Here is a tiny trained network, its code and every weight. The questions are about switching its units off for an input and a target symbol, where a switched-off unit gives its printed mean instead of its output.

import numpy as np


def w(rows, s, z=0):
    codes = np.array(rows[::2]) - 128.0
    scale = np.full(codes.shape[1], s)
    scale[-1] = z or s
    return codes * scale


def norm(h):
    return h / np.sqrt((h * h).mean(-1, keepdims=True) + 1e-5)


def f(y):
    return np.maximum(y, 0)


def softmax(a):
    e = np.exp(a - a.max(-1, keepdims=True))
    return e / e.sum(-1, keepdims=True)


def log_softmax(a):
    a = a - a.max(-1, keepdims=True)
    return a - np.log(np.exp(a).sum(-1, keepdims=True))


def net(x, mask):
    ids = ['ΘΠΣαβγδζηλμτφ'.index(c) for c in x.split()]
    T = len(ids)
    res = E[ids] + P[:T]
    u = 0
    for l in range(2):
        r = norm(res)
        for j in range(2):
            rows = slice(3 * j, 3 * j + 3)
            q, k, v = (r @ M[l][rows].T for M in (Q, K, V))
            z = softmax(np.where(np.tri(T) > 0, q @ k.T / 3**0.5, -1e9)) @ v
            o = O[l][rows]
            res = res + np.where(mask[u + j], z, o[:, -1]) @ o[:, :-1]
        u += 2
        y = f(norm(res) @ A[l][:, :-1].T + A[l][:, -1])
        res = res + np.where(mask[u : u + 8], y, B[l][:, -1]) @ B[l][:, :-1]
        u += 8
    return log_softmax(norm(res)[-1] @ U[:, :-1].T + U[:, -1])


Q, K, V, O, A, B = {}, {}, {}, {}, {}, {}
E = w([
[154,35,198],'Θ',
[149,134,91],'Π',
[149,111,119],'Σ',
[179,83,171],'α',
[142,148,170],'β',
[134,127,1],'γ',
[147,119,150],'δ',
[126,115,94],'ζ',
[119,150,94],'η',
[83,155,209],'λ',
[105,101,105],'μ',
[130,37,140],'τ',
[68,46,166],'φ',
],0.012)
P = w([
[143,118,175],'0',
[150,66,84],'1',
[253,167,224],'2',
[79,127,57],'3',
[114,124,96],'4',
[144,124,59],'5',
],0.0068)
Q[0] = w([
[30,73,2],'L0H0',
[73,161,234],'L0H0',
[201,150,33],'L0H0',
[53,55,57],'L0H1',
[215,188,75],'L0H1',
[179,42,119],'L0H1',
],0.0078)
K[0] = w([
[99,168,139],'L0H0',
[174,150,6],'L0H0',
[108,119,169],'L0H0',
[132,128,53],'L0H1',
[48,254,134],'L0H1',
[197,123,158],'L0H1',
],0.0068)
V[0] = w([
[139,115,108],'L0H0',
[2,34,158],'L0H0',
[40,198,213],'L0H0',
[132,125,181],'L0H1',
[154,54,141],'L0H1',
[133,170,33],'L0H1',
],0.009)
O[0] = w([
[65,148,168,145],'L0H0',
[52,243,152,105],'L0H0',
[79,134,254,4],'L0H0',
[131,121,35,107],'L0H1',
[134,234,9,191],'L0H1',
[135,125,135,152],'L0H1',
],0.0056,0.0034)
A[0] = w([
[131,187,44,152],'L0N0',
[88,103,116,209],'L0N1',
[107,81,53,253],'L0N2',
[101,115,147,98],'L0N3',
[129,130,55,105],'L0N4',
[159,113,156,126],'L0N5',
[2,186,176,187],'L0N6',
[187,80,146,132],'L0N7',
],0.0084,0.0024)
B[0] = w([
[191,107,206,227],'L0N0',
[255,136,82,169],'L0N1',
[195,178,216,255],'L0N2',
[123,136,113,134],'L0N3',
[67,166,111,202],'L0N4',
[116,115,59,150],'L0N5',
[191,110,107,191],'L0N6',
[77,148,142,194],'L0N7',
],0.0067,0.006)
Q[1] = w([
[150,180,151],'L1H0',
[18,176,128],'L1H0',
[2,152,214],'L1H0',
[166,180,141],'L1H1',
[183,163,174],'L1H1',
[6,166,157],'L1H1',
],0.0098)
K[1] = w([
[100,65,100],'L1H0',
[244,119,125],'L1H0',
[173,120,108],'L1H0',
[100,78,120],'L1H1',
[42,85,91],'L1H1',
[205,112,126],'L1H1',
],0.011)
V[1] = w([
[132,46,82],'L1H0',
[136,227,49],'L1H0',
[221,47,99],'L1H0',
[47,2,96],'L1H1',
[34,109,211],'L1H1',
[178,183,211],'L1H1',
],0.0096)
O[1] = w([
[225,95,143,109],'L1H0',
[104,220,2,114],'L1H0',
[182,36,110,230],'L1H0',
[200,140,172,4],'L1H1',
[111,141,184,25],'L1H1',
[60,95,122,220],'L1H1',
],0.0087,0.0041)
A[1] = w([
[171,136,185,166],'L1N0',
[117,216,120,117],'L1N1',
[95,140,87,255],'L1N2',
[178,76,104,92],'L1N3',
[168,163,65,50],'L1N4',
[158,148,150,145],'L1N5',
[69,124,6,28],'L1N6',
[171,83,126,106],'L1N7',
],0.012,0.0031)
B[1] = w([
[52,62,110,201],'L1N0',
[238,215,141,199],'L1N1',
[173,95,255,222],'L1N2',
[175,242,131,214],'L1N3',
[97,89,125,182],'L1N4',
[25,139,189,164],'L1N5',
[114,2,123,253],'L1N6',
[116,243,86,204],'L1N7',
],0.005,0.0062)
U = w([
[196,221,158,252],'Θ',
[248,123,80,114],'Π',
[153,105,90,106],'Σ',
[142,101,102,101],'α',
[110,92,187,78],'β',
[178,125,110,103],'γ',
[113,80,119,101],'δ',
[129,120,70,105],'ζ',
[228,70,211,165],'η',
[67,144,193,163],'λ',
[93,171,73,77],'μ',
[77,114,80,102],'τ',
[88,202,112,127],'φ',
],0.012,0.0043)

Each question gives the input, a string of symbols that net reads in full, and the target symbol t.
The units are the heads (3 rows each of Q, K, V and O) and the neurons (one row each of A and B). Each row of codes is followed by its name. A weight is (code - 128) times the scale printed after its matrix; where a second scale follows, it is the last column's (O, A, B and U).
mask holds one flag per unit, layer by layer, with each layer's heads first. A switched-off unit (its flag False) gives its mean, the last column of its rows in O or B, instead of its output. The means were averaged over made-up inputs and are rounded, as every weight is.
A unit's drop is (log p(t) with every unit on - log p(t) with that unit switched off) / (log p(t) with every unit on - log p(t) with every unit switched off).
The circuit of an input: a set's keep is (log p(t) with only the set's units on - log p(t) with every unit switched off) / (log p(t) with every unit on - log p(t) with every unit switched off). Starting from the 12 units with the biggest drops (on a tie, the unit counted first), units are removed one at a time, each time the one whose removal leaves the highest keep (on an exact tie, the one counted first), for as long as the keep stays at least 0.8.
circuit, biggest first: the units of the circuit, biggest drop first
k most important neurons: the k neurons with the biggest drops, biggest first
top k neurons in layer l: the k neurons of layer l with the biggest drops, biggest first
which heads matter: for each layer, one digit per head in row order, 1 if its drop is at least 0.15 and else 0, layers parted by /
drop of u: that unit's drop, to one decimal
input Π η Π δ β, target Π: circuit, biggest first : (L0H0)
input λ β η φ Π, target λ: which heads matter : 11 / 10
input Θ Π η λ τ μ, target Θ: top 4 neurons in layer 0 : (L0N2 L0N0 L0N1 L0N7)
input Θ φ γ, target Θ: circuit, biggest first : (L0H0 L1H1)
input η λ τ η, target η: which heads matter : 00 / 10
input η Θ η η μ Σ, target η: circuit, biggest first : (L1H0 L0H1)
input Π η μ φ, target Π: which heads matter : 10 / 00
input λ φ τ, target λ: circuit, biggest first : (L0H0 L1H0)
input Θ η λ η Θ ζ, target Θ: which heads matter : 11 / 10
input λ η Π η Θ, target λ: top 2 neurons in layer 0 : (L0N0 L0N2)
input Θ μ φ η, target Θ: 3 most important neurons : (L0N2 L0N0 L0N1)
input Θ μ Π φ ζ, target Θ: circuit, biggest first : (L0N0 L0H0)
input Θ γ Θ η γ, target Θ: 2 most important neurons : (L0N2 L0N0)
input Θ Π τ, target Θ: top 2 neurons in layer 0 : (L0N2 L0N0)
input η ζ φ β Θ γ, target η: most important neuron : (L0N4)
input η Π μ Π, target η: circuit, biggest first : (L0H1 L1H0)
input Θ τ η Θ α, target Θ: top 2 neurons in layer 0 : (L0N2 L0N0)
input λ μ Π μ μ η, target λ: which heads matter : 10 / 11
input Θ η η λ Θ, target Θ: top 3 neurons in layer 0 : (L0N2 L0N0 L0N1)
input η φ α Θ Θ ζ, target η: circuit, biggest first : (L1H0)
input Θ φ Θ Π, target Θ: 3 most important neurons : (L0N2 L0N0 L0N1)
input Π μ η μ, target Π: top 2 neurons in layer 1 : (L1N3 L1N0)
input η Θ Π Π Π, target η: drop of L0H1 : 0.3
input λ η Π φ β, target λ: drop of L0N4 : 0.0
input Π φ δ, target Π: drop of L0N1 : 0.2
